[[ -8  12 -13  13   1  11   6 -13   6 -17   0]
 [-26  50 -26  -9  -8  27  -6   2  22 -19  26]
 [  6 -41  20 -37 -13 -15   9  -6  -6   1 -26]
 [ 26 -39  27  15 -13 -23  -4 -18  -8   7 -24]
 [  3 -30   7 -14   2  -8  15  -9  -8  -5 -23]]
:
[[-26  50 -26  -9  -8  27  -6   2  22 -19  26]
 [ -8  12 -13  13   1  11   6 -13   6 -17   0]
 [  3 -30   7 -14   2  -8  15  -9  -8  -5 -23]
 [  6 -41  20 -37 -13 -15   9  -6  -6   1 -26]
 [ 26 -39  27  15 -13 -23  -4 -18  -8   7 -24]]

[[ -9  29  39 -25  17 -16  20  43]
 [ 31 -20  -3 -12 -27  29 -25  -2]
 [-21   4 -17  28  13 -14  11 -21]
 [ -5  10  12  -8   7  -8   8  14]]
:
[[-21   4 -17  28  13 -14  11 -21]
 [ 31 -20  -3 -12 -27  29 -25  -2]
 [ -5  10  12  -8   7  -8   8  14]
 [ -9  29  39 -25  17 -16  20  43]]

[[-27 -30  31]
 [ 41 -14 -25]]
:
[[ 41 -14 -25]
 [-27 -30  31]]

[[ 35  48 -27 -45  24 -19  18]
 [-31 -19  41  29 -39 -16  23]
 [-40 -50  34  49 -31  14 -14]
 [ 35  24 -42 -32  39  14 -21]
 [ -5 -22 -14  13  11  43 -54]
 [  1  17  17  -8 -14 -40  51]
 [-45 -48  42  50 -39   8  -6]]
:
[[ 35  24 -42 -32  39  14 -21]
 [ 35  48 -27 -45  24 -19  18]
 [ -5 -22 -14  13  11  43 -54]
 [  1  17  17  -8 -14 -40  51]
 [-40 -50  34  49 -31  14 -14]
 [-31 -19  41  29 -39 -16  23]
 [-45 -48  42  50 -39   8  -6]]

[[ 24  19   8   4  10  39   1]
 [ 24 -42 -15 -16 -33   7 -22]]
:
[[ 24 -42 -15 -16 -33   7 -22]
 [ 24  19   8   4  10  39   1]]

[[ 23  27 -18 -26  16 -18  16 -23  -5]
 [ -8  11  22 -11 -18 -34  33   1 -29]
 [  7  30   9 -26  -7 -46  44 -13 -36]]
:
[[ 23  27 -18 -26  16 -18  16 -23  -5]
 [  7  30   9 -26  -7 -46  44 -13 -36]
 [ -8  11  22 -11 -18 -34  33   1 -29]]

[[ 42 -34  34 -44  35   0  39  43 -37  45 -12  46]
 [-45 -32 -40  27  -1  40 -39  -7  29  -7  45 -39]]
:
[[-45 -32 -40  27  -1  40 -39  -7  29  -7  45 -39]
 [ 42 -34  34 -44  35   0  39  43 -37  45 -12  46]]
---
[[-11 -43 -11  52  -2  13  30  11 -29  27 -10]
 [ 20  45  20 -39   7  -3 -17   1  39 -17  15]
 [  4 -28  21 -13 -34   1   0  17  39 -13 -17]]
:
[[ 20  45  20 -39   7  -3 -17   1  39 -17  15]
 [  4 -28  21 -13 -34   1   0  17  39 -13 -17]
 [-11 -43 -11  52  -2  13  30  11 -29  27 -10]]

[[  8  -1   7 -22  12  14]
 [  5  -7  -4 -14   0  26]
 [  7   5 -10  -8  -7  31]
 [  1   2  42   8 -23  10]
 [-21  10  20  -5 -15   6]]
:
[[-21  10  20  -5 -15   6]
 [  7   5 -10  -8  -7  31]
 [  1   2  42   8 -23  10]
 [  8  -1   7 -22  12  14]
 [  5  -7  -4 -14   0  26]]

[[ 38 -25]
 [-35  31]
 [-22  42]
 [ 44 -45]]
:
[[-22  42]
 [-35  31]
 [ 38 -25]
 [ 44 -45]]

[[ 37 -42]
 [  2  24]
 [-18  29]
 [-10   8]
 [-37 -45]]
:
[[-18  29]
 [  2  24]
 [-10   8]
 [ 37 -42]
 [-37 -45]]

[[ -2 -19 -15   2  18]
 [  1  18 -20   4  42]]
:
[[  1  18 -20   4  42]
 [ -2 -19 -15   2  18]]

[[ -3  -1 -23]
 [ -9   9  28]
 [  1  -6 -49]
 [-17   5  42]
 [ 11  -8 -23]
 [  3  27  43]
 [-14   1  43]]
:
[[  3  27  43]
 [ -9   9  28]
 [-17   5  42]
 [-14   1  43]
 [ -3  -1 -23]
 [  1  -6 -49]
 [ 11  -8 -23]]
---
[[ 35  -2   4 -50]
 [ 28  52 -50   4]
 [-48 -39 -35  46]
 [  3 -27   0 -24]
 [  4   8  15  -3]
 [ 35  20  43 -38]
 [ 23  12  42 -36]
 [ 51 -19 -18  28]]
:
[[ 28  52 -50   4]
 [  3 -27   0 -24]
 [ 35  20  43 -38]
 [ 51 -19 -18  28]]

[[ 54  19 -14 -20  -4  -1 -14   6   5  -1  -6]
 [ -8 -13  21   7  -9   9  26 -13 -11  25  27]]
:
[[ -8 -13  21   7  -9   9  26 -13 -11  25  27]]

[[10 11 18]
 [-1 -2  0]
 [34 27 43]
 [ 2  1  2]
 [ 6  4  7]]
:
[[-1 -2  0]
 [ 2  1  2]]

[[ 35 -43  -4  48 -19 -28 -18   2 -29  -2 -29  15  -8]
 [ -9  36   3 -49  -8  -4  23 -43  23  -4  -3 -23  31]
 [ 28 -35  -3  36 -15 -22 -16   1 -23  -1 -22  11  -5]]
:
[[ -9  36   3 -49  -8  -4  23 -43  23  -4  -3 -23  31]]

[[ 43 -49  39  19]
 [-40 -45  51 -27]
 [ 50  45 -56  26]]
:
[[-40 -45  51 -27]]

[[ -9  44  -6]
 [ -6 -26  17]
 [ 29   7 -29]
 [ 16 -18  -6]
 [ -4  -4   7]
 [-11  13   6]
 [-26  21  16]
 [ -5   6   2]
 [ 33  38 -40]
 [  7 -12   0]]
:
[[ -6 -26  17]
 [ 16 -18  -6]
 [-11  13   6]
 [ -5   6   2]
 [  7 -12   0]]
---
[[ 49 -48  13 -13 -25]
 [  3  23   5   8 -11]
 [-32   0  -9   2  18]]
:
[[ 49 -48]
 [  3  23]
 [-32   0]]

[[-17  32 -35]
 [  9 -15  43]
 [-11 -47  17]]
:
[[-17  32]
 [  9 -15]
 [-11 -47]]

[[-12 -33 -17]
 [ 22  29  20]
 [ 49 -17   6]
 [ 27 -30   0]
 [-14 -38 -25]]
:
[[-12 -33]
 [ 22  29]
 [ 49 -17]]

[[-46  45 -48  51]
 [-53  47 -50  -8]
 [ -5 -27  -2 -49]]
:
[[-46  45]
 [-53  47]
 [ -5 -27]]

[[-30   3 -27  21]
 [  4  43 -23  27]
 [ -8 -30  12 -16]
 [ 26   7  16 -11]
 [ 14 -15  21 -20]]
:
[[-30   3]
 [  4  43]
 [ -8 -30]]

[[ -6  47]
 [-42 -10]
 [  5 -23]
 [-53  -5]
 [ 54 -30]]
:
[[ -6  47]
 [-42 -10]
 [  5 -23]]

[[-25 -45]
 [-18 -13]
 [-22  -7]
 [ 19  28]]
:
[[-25 -45]
 [-18 -13]
 [-22  -7]]
